Here is a tiny trained network, its code and every weight. The questions are about switching its units off for an input and a target symbol, where a switched-off unit gives its printed mean instead of its output.

import numpy as np


def w(rows, s, z=0):
    codes = np.array(rows[::2]) - 128.0
    scale = np.full(codes.shape[1], s)
    scale[-1] = z or s
    return codes * scale


def norm(h):
    return h / np.sqrt((h * h).mean(-1, keepdims=True) + 1e-5)


def f(y):
    return np.maximum(y, 0)


def softmax(a):
    e = np.exp(a - a.max(-1, keepdims=True))
    return e / e.sum(-1, keepdims=True)


def log_softmax(a):
    a = a - a.max(-1, keepdims=True)
    return a - np.log(np.exp(a).sum(-1, keepdims=True))


def net(x, mask):
    ids = ['Σβλτφψ'.index(c) for c in x.split()]
    T = len(ids)
    res = E[ids] + P[:T]
    u = 0
    for l in range(2):
        q, k, v = (norm(res) @ M[l].T for M in (Q, K, V))
        z = softmax(np.where(np.tri(T) > 0, q @ k.T / 4**0.5, -1e9)) @ v
        res = res + np.where(mask[u], z, O[l][:, -1]) @ O[l][:, :-1]
        u += 1
        y = f(norm(res) @ A[l][:, :-1].T + A[l][:, -1])
        res = res + np.where(mask[u : u + 16], y, B[l][:, -1]) @ B[l][:, :-1]
        u += 16
    return log_softmax(norm(res)[-1] @ U[:, :-1].T + U[:, -1])


Q, K, V, O, A, B = {}, {}, {}, {}, {}, {}
E = w([
[245,5,5],'Σ',
[132,173,235],'β',
[73,76,159],'λ',
[233,112,132],'τ',
[140,83,110],'φ',
[130,106,124],'ψ',
],0.013)
P = w([
[144,168,113],'0',
[105,101,61],'1',
[155,175,111],'2',
[228,98,19],'3',
[148,177,96],'4',
[116,121,237],'5',
[125,177,106],'6',
[101,2,108],'7',
],0.0093)
Q[0] = w([
[254,97,72],'L0H0',
[225,166,205],'L0H0',
[149,196,66],'L0H0',
[230,79,113],'L0H0',
],0.0089)
K[0] = w([
[210,180,139],'L0H0',
[103,103,254],'L0H0',
[176,127,39],'L0H0',
[181,6,178],'L0H0',
],0.0096)
V[0] = w([
[162,136,235],'L0H0',
[104,106,166],'L0H0',
[52,149,2],'L0H0',
[149,109,57],'L0H0',
],0.0086)
O[0] = w([
[38,135,132,123],'L0H0',
[40,71,86,64],'L0H0',
[1,113,84,17],'L0H0',
[157,202,108,250],'L0H0',
],0.0054,0.0027)
A[0] = w([
[129,207,99,125],'L0N0',
[127,151,110,90],'L0N1',
[183,135,131,162],'L0N2',
[205,145,123,142],'L0N3',
[121,167,177,4],'L0N4',
[128,241,163,17],'L0N5',
[75,150,140,68],'L0N6',
[12,92,114,24],'L0N7',
[115,78,100,30],'L0N8',
[188,88,68,65],'L0N9',
[130,158,213,182],'L0N10',
[107,101,55,181],'L0N11',
[100,183,232,234],'L0N12',
[111,243,155,25],'L0N13',
[171,247,146,145],'L0N14',
[125,202,190,97],'L0N15',
],0.014,0.003)
B[0] = w([
[68,93,217,157],'L0N0',
[144,76,182,133],'L0N1',
[50,167,90,222],'L0N2',
[106,194,190,254],'L0N3',
[76,56,135,137],'L0N4',
[62,174,27,153],'L0N5',
[167,154,173,138],'L0N6',
[72,101,98,165],'L0N7',
[100,88,83,151],'L0N8',
[112,85,174,247],'L0N9',
[247,133,39,170],'L0N10',
[167,8,108,185],'L0N11',
[198,124,63,175],'L0N12',
[2,195,67,145],'L0N13',
[67,124,187,210],'L0N14',
[62,138,70,156],'L0N15',
],0.0053,0.0089)
Q[1] = w([
[126,92,210],'L1H0',
[140,2,92],'L1H0',
[103,123,149],'L1H0',
[120,152,165],'L1H0',
],0.017)
K[1] = w([
[157,59,253],'L1H0',
[42,29,121],'L1H0',
[129,125,122],'L1H0',
[83,210,171],'L1H0',
],0.012)
V[1] = w([
[175,35,200],'L1H0',
[27,92,36],'L1H0',
[143,66,91],'L1H0',
[253,146,190],'L1H0',
],0.0051)
O[1] = w([
[123,142,64,246],'L1H0',
[212,146,143,137],'L1H0',
[148,254,110,207],'L1H0',
[144,58,100,151],'L1H0',
],0.0088,0.0012)
A[1] = w([
[42,2,169,128],'L1N0',
[156,195,164,147],'L1N1',
[160,18,162,78],'L1N2',
[90,60,8,152],'L1N3',
[114,185,194,95],'L1N4',
[173,72,131,132],'L1N5',
[224,104,194,150],'L1N6',
[153,206,101,3],'L1N7',
[144,220,20,30],'L1N8',
[85,144,224,119],'L1N9',
[141,51,143,95],'L1N10',
[177,150,157,163],'L1N11',
[225,42,95,139],'L1N12',
[179,196,106,160],'L1N13',
[68,152,164,123],'L1N14',
[181,115,176,113],'L1N15',
],0.01,0.0053)
B[1] = w([
[190,152,143,208],'L1N0',
[161,177,15,158],'L1N1',
[42,132,54,179],'L1N2',
[209,207,212,219],'L1N3',
[127,20,50,154],'L1N4',
[122,193,129,188],'L1N5',
[47,3,116,212],'L1N6',
[28,174,148,132],'L1N7',
[68,54,134,150],'L1N8',
[192,42,139,176],'L1N9',
[93,135,42,161],'L1N10',
[113,47,55,172],'L1N11',
[161,93,111,254],'L1N12',
[179,166,203,173],'L1N13',
[230,146,149,164],'L1N14',
[27,144,108,163],'L1N15',
],0.0048,0.0084)
U = w([
[196,163,54,83],'Σ',
[56,219,76,103],'β',
[151,198,213,84],'λ',
[46,61,63,253],'τ',
[98,101,247,5],'φ',
[22,161,181,202],'ψ',
],0.012,0.0038)

Each question gives the input, a string of symbols that net reads in full, and the target symbol t.
The units are the heads (4 rows each of Q, K, V and O) and the neurons (one row each of A and B). Each row of codes is followed by its name. A weight is (code - 128) times the scale printed after its matrix; where a second scale follows, it is the last column's (O, A, B and U).
mask holds one flag per unit, layer by layer, with each layer's heads first. A switched-off unit (its flag False) gives its mean, the last column of its rows in O or B, instead of its output. The means were averaged over made-up inputs and are rounded, as every weight is.
A unit's drop is (log p(t) with every unit on - log p(t) with that unit switched off) / (log p(t) with every unit on - log p(t) with every unit switched off).
The circuit of an input: a set's keep is (log p(t) with only the set's units on - log p(t) with every unit switched off) / (log p(t) with every unit on - log p(t) with every unit switched off). Starting from the 12 units with the biggest drops (on a tie, the unit counted first), units are removed one at a time, each time the one whose removal leaves the highest keep (on an exact tie, the one counted first), for as long as the keep stays at least 0.8.
units of the circuit, in order: the units of the circuit, biggest drop first
top k neurons: the k neurons with the biggest drops, biggest first
k most important neurons of layer l: the k neurons of layer l with the biggest drops, biggest first
drop of u: that unit's drop, to one decimal
input Σ Σ τ Σ λ ψ, target Σ: units of the circuit, in order : [L0N10]
input ψ τ λ λ τ λ, target τ: 2 most important neurons of layer 0 : [L0N2, L0N10]
input ψ τ λ τ φ β, target Σ: units of the circuit, in order : [L0N10, L0N12]
input τ ψ τ Σ λ λ, target τ: top 3 neurons : [L0N2, L0N10, L0N6]
input Σ λ Σ Σ β β, target τ: 4 most important neurons of layer 0 : [L0N12, L0N10, L0N11, L0N13]
input Σ Σ τ Σ Σ Σ λ ψ, target Σ: units of the circuit, in order : [L1N3, L1H0]
input ψ λ τ τ ψ λ λ φ, target Σ: units of the circuit, in order : [L1H0, L1N3]
input Σ ψ Σ Σ λ τ, target Σ: units of the circuit, in order : [L0N10, L1N1]
input λ Σ λ ψ ψ ψ, target τ: top 3 neurons : [L1N6, L1N3, L1N11]
input τ φ Σ λ, target Σ: top 2 neurons : [L1N3, L0N11]
input τ β λ φ β τ Σ β, target τ: 2 most important neurons of layer 1 : [L1N6, L1N3]
input τ λ λ λ Σ φ, target Σ: top 3 neurons : [L0N10, L0N9, L0N14]
input ψ Σ τ λ, target Σ: top 2 neurons : [L0N11, L1N3]
input λ τ φ τ Σ τ τ β, target Σ: 2 most important neurons of layer 0 : [L0N10, L0N12]
input λ ψ φ λ λ τ, target Σ: top 2 neurons : [L0N10, L0N12]
input τ φ β λ φ λ τ, target φ: top 2 neurons : [L0N14, L0N2]
input Σ τ τ τ, target τ: top neuron : [L0N3]
input λ Σ φ, target φ: drop of L1H0 : 0.1
input τ Σ ψ, target ψ: drop of L1N15 : 0.0
input Σ ψ φ β λ, target λ: drop of L0N11 : 0.1
input τ τ λ τ ψ τ, target τ: drop of L1H0 : 0.5
